Here is a tiny trained network, its code and every weight. The questions are about switching its units off for an input and a class, where a switched-off unit gives its printed mean instead of its output.

import numpy as np


def w(rows, s, z=0):
    codes = np.array(rows[::2]) - 128.0
    scale = np.full(codes.shape[1], s)
    scale[-1] = z or s
    return codes * scale


def norm(h):
    return h / np.sqrt((h * h).mean(-1, keepdims=True) + 1e-5)


def f(y):
    return y / 2 * (1 + np.tanh(0.7978845608 * (y + 0.044715 * y**3)))


def log_softmax(a):
    a = a - a.max(-1, keepdims=True)
    return a - np.log(np.exp(a).sum(-1, keepdims=True))


def net(x, mask):
    res = np.array(x, float).reshape(1, 4) / 4 @ E
    u = 0
    for l in range(3):
        y = f(norm(res) @ A[l][:, :-1].T + A[l][:, -1])
        res = res + np.where(mask[u : u + 3], y, B[l][:, -1]) @ B[l][:, :-1]
        u += 3
    return log_softmax(norm(res)[-1] @ U[:, :-1].T + U[:, -1])


A, B = {}, {}
E = w([
[151,91,124,58,125,239,175,112,158,140,167,165],'x0',
[126,84,140,179,93,163,139,116,41,57,87,40],'x1',
[129,114,182,132,74,78,33,180,91,150,157,139],'x2',
[189,151,62,193,201,109,117,181,119,165,140,1],'x3',
],0.0084)
A[0] = w([
[95,157,214,246,1,98,117,204,127,79,133,106,85],'L0N1',
[81,71,150,73,127,186,130,14,67,71,10,51,11],'L0N2',
[153,134,186,75,87,45,36,120,6,79,67,60,4],'L0N3',
],0.0042,0.0033)
B[0] = w([
[103,89,103,74,92,105,98,177,95,126,178,61,251],'L0N1',
[94,150,118,162,186,148,97,174,104,130,76,209,230],'L0N2',
[143,28,148,79,2,123,132,103,119,111,66,67,241],'L0N3',
],0.0093,0.0023)
A[1] = w([
[148,139,100,231,151,247,185,153,45,90,54,126,3],'L1N1',
[253,133,62,198,167,194,189,20,135,71,136,16,51],'L1N2',
[46,130,162,67,77,211,157,96,130,134,123,178,102],'L1N3',
],0.0047,0.0031)
B[1] = w([
[121,135,138,176,183,172,164,166,110,119,92,146,217],'L1N1',
[73,91,112,149,133,110,245,206,157,130,148,97,254],'L1N2',
[185,115,166,143,104,151,163,62,82,90,168,139,230],'L1N3',
],0.012,0.0038)
A[2] = w([
[84,104,65,114,196,238,194,254,216,114,86,8,5],'L2N1',
[36,162,201,202,77,45,188,50,118,44,141,172,24],'L2N2',
[228,87,188,68,85,196,185,63,161,95,196,243,4],'L2N3',
],0.0048,0.0029)
B[2] = w([
[43,45,105,132,152,90,195,82,214,176,173,102,253],'L2N1',
[238,131,111,104,213,126,130,4,120,94,201,1,152],'L2N2',
[54,191,37,149,22,196,122,124,65,219,184,234,249],'L2N3',
],0.0098,0.0055)
U = w([
[58,80,77,178,199,119,226,205,220,188,128,79,173],'0',
[160,206,104,86,183,105,121,93,192,112,44,117,2],'1',
[190,199,127,141,203,80,44,243,189,209,131,164,71],'2',
[209,147,137,121,173,92,120,25,114,82,172,85,4],'3',
[114,58,185,128,38,81,48,167,69,104,102,48,254],'4',
[100,166,105,110,66,199,141,75,96,178,194,246,224],'5',
[118,95,163,186,193,207,178,85,78,49,39,150,71],'6',
],0.014,0.003)

Each question gives the input, the list of numbers given to net, and the class t.
The units are the neurons (one row each of A and B). Each row of codes is followed by its name. A weight is (code - 128) times the scale printed after its matrix; where a second scale follows, it is the last column's (A, B and U).
mask holds one flag per neuron, layer by layer. A switched-off neuron (its flag False) gives its mean, the last column of its row in B, instead of its output. The means were averaged over made-up inputs and are rounded, as every weight is.
A unit's drop is (log p(t) with every unit on - log p(t) with that unit switched off) / (log p(t) with every unit on - log p(t) with every unit switched off).
The circuit of an input: a set's keep is (log p(t) with only the set's units on - log p(t) with every unit switched off) / (log p(t) with every unit on - log p(t) with every unit switched off). Starting from all 9 units, units are removed one at a time, each time the one whose removal leaves the highest keep (on an exact tie, the one counted first), for as long as the keep stays at least 0.8.
circuit, biggest first: the units of the circuit, biggest drop first
unit that matters most: the unit with the biggest drop
top k neurons: the k neurons with the biggest drops, biggest first
top k neurons in layer l: the k neurons of layer l with the biggest drops, biggest first
drop when u is switched off: that unit's drop, to one decimal
input [7,-7,7,5], class 2: circuit, biggest first	L1N3, L2N3, L1N2
input [1,-7,3,1], class 2: top 2 neurons	L1N3, L2N3
input [6,4,6,1], class 4: circuit, biggest first	L2N3
input [-7,-7,-6,2], class 2: circuit, biggest first	L1N2, L2N1
input [4,5,-3,-2], class 6: circuit, biggest first	L1N1, L0N2
input [-6,1,-6,-2], class 6: circuit, biggest first	L0N2, L1N2
input [3,3,-6,-3], class 6: circuit, biggest first	L1N1, L0N2
input [-2,-4,0,-1], class 2: top 3 neurons	L1N3, L0N3, L2N3
input [-5,-4,-4,1], class 2: top 2 neurons	L1N2, L2N1
input [-3,-4,5,-4], class 4: top 2 neurons	L2N3, L0N1
input [-6,3,-2,-5], class 4: top 2 neurons	L0N1, L0N3
input [-5,2,2,6], class 4: top 2 neurons in layer 0	L0N3, L0N1
input [-4,-6,-2,-1], class 2: top 2 neurons in layer 1	L1N3, L1N2
input [7,8,5,4], class 0: unit that matters most	L2N1
input [1,0,5,4], class 4: drop when L1N2 is switched off	0.1
input [-6,-2,-5,-3], class 3: drop when L2N2 is switched off	0.3
input [-8,-6,-6,-5], class 3: drop when L2N2 is switched off	0.4
